data = ((3.2, -3.8, -3.7, -4.1, 4.9, -2.3, 4.3, 3.9, -3.7), (10.5, -13.1, -12.3, -12.9, 15.8, -10.1, 13.9, 13.8, -10.9), (7.4, -8.9, -8.2, -9.0, 10.8, -6.9, 10.2, 9.4, -7.8), (13.0, -16.0, -15.2, -16.2, 19.7, -11.9, 17.4, 16.9, -13.9), (20.4, -25.6, -24.0, -25.1, 30.9, -19.3, 26.8, 26.9, -21.2), (-15.7, 19.1, 17.9, 19.1, -22.9, 14.4, -21.1, -19.9, 16.8), (-26.6, 33.0, 31.2, 32.4, -39.0, 25.2, -34.7, -34.9, 28.2), (17.2, -21.1, -19.4, -20.6, 25.3, -16.0, 21.7, 22.5, -17.6), (21.1, -25.8, -23.9, -25.3, 31.1, -19.3, 26.8, 27.3, -21.7), (-14.7, 18.2, 17.2, 18.1, -21.7, 13.8, -19.1, -19.4, 15.6), (26.9, -33.1, -31.2, -33.1, 40.5, -24.9, 35.3, 35.1, -28.2), (-46.1, 57.1, 53.0, 55.4, -66.6, 42.9, -59.3, -59.9, 48.7), (-7.0, 8.9, 8.5, 9.1, -10.9, 7.3, -10.7, -9.3, 7.7), (34.9, -43.1, -40.5, -42.4, 52.3, -33.1, 45.8, 45.6, -35.9), (40.7, -50.0, -47.1, -49.4, 60.8, -37.5, 52.6, 52.8, -42.0))
data[0, 0] -> 3.2
data[:, 6] -> [4.3, 13.9, 10.2, 17.4, 26.8, -21.1, -34.7, 21.7, 26.8, -19.1, 35.3, -59.3, -10.7, 45.8, 52.6]
data[3, 0] -> 13.0
data[4] -> [20.4, -25.6, -24.0, -25.1, 30.9, -19.3, 26.8, 26.9, -21.2]
data[5, 4] -> -22.9
data[8] -> [21.1, -25.8, -23.9, -25.3, 31.1, -19.3, 26.8, 27.3, -21.7]
data[11, 8] -> 48.7
data[:, 2] -> [-3.7, -12.3, -8.2, -15.2, -24.0, 17.9, 31.2, -19.4, -23.9, 17.2, -31.2, 53.0, 8.5, -40.5, -47.1]
data[0, 8] -> -3.7
data[5, 3] -> 19.1
data[9, 6] -> -19.1
data[1, 8] -> -10.9
data[8, 0] -> 21.1
data[10, 5] -> -24.9
data[:, 1] -> [-3.8, -13.1, -8.9, -16.0, -25.6, 19.1, 33.0, -21.1, -25.8, 18.2, -33.1, 57.1, 8.9, -43.1, -50.0]
data[12, 0] -> -7.0
data[10, 0] -> 26.9
data[14, 0] -> 40.7
data[8, 8] -> -21.7
data[12, 4] -> -10.9
data[6, 5] -> 25.2
data[14, 3] -> -49.4
data[9, 5] -> 13.8
data[12] -> [-7.0, 8.9, 8.5, 9.1, -10.9, 7.3, -10.7, -9.3, 7.7]
data[7, 2] -> -19.4
data[8, 5] -> -19.3
data[7, 7] -> 22.5
data[:, 7] -> [3.9, 13.8, 9.4, 16.9, 26.9, -19.9, -34.9, 22.5, 27.3, -19.4, 35.1, -59.9, -9.3, 45.6, 52.8]
data[13, 0] -> 34.9
data[1, 6] -> 13.9
data[1, 4] -> 15.8

X =
[[-0.029  0.042  0.159 -0.045]
 [-0.081 -0.054  0.033  0.012]
 [-0.060 -0.011 -0.196  0.008]
 [-0.010 -0.107  0.014 -0.088]]
X[0, -4]	-0.029
X[2, 0]	-0.060
X[-2, 3]	0.008
X[:, 1]	[0.042, -0.054, -0.011, -0.107]
X[:, 3]	[-0.045, 0.012, 0.008, -0.088]
X[1, -3]	-0.054
X[-2, 1]	-0.011
X[-1, 1]	-0.107
X[:, -4]	[-0.029, -0.081, -0.060, -0.010]
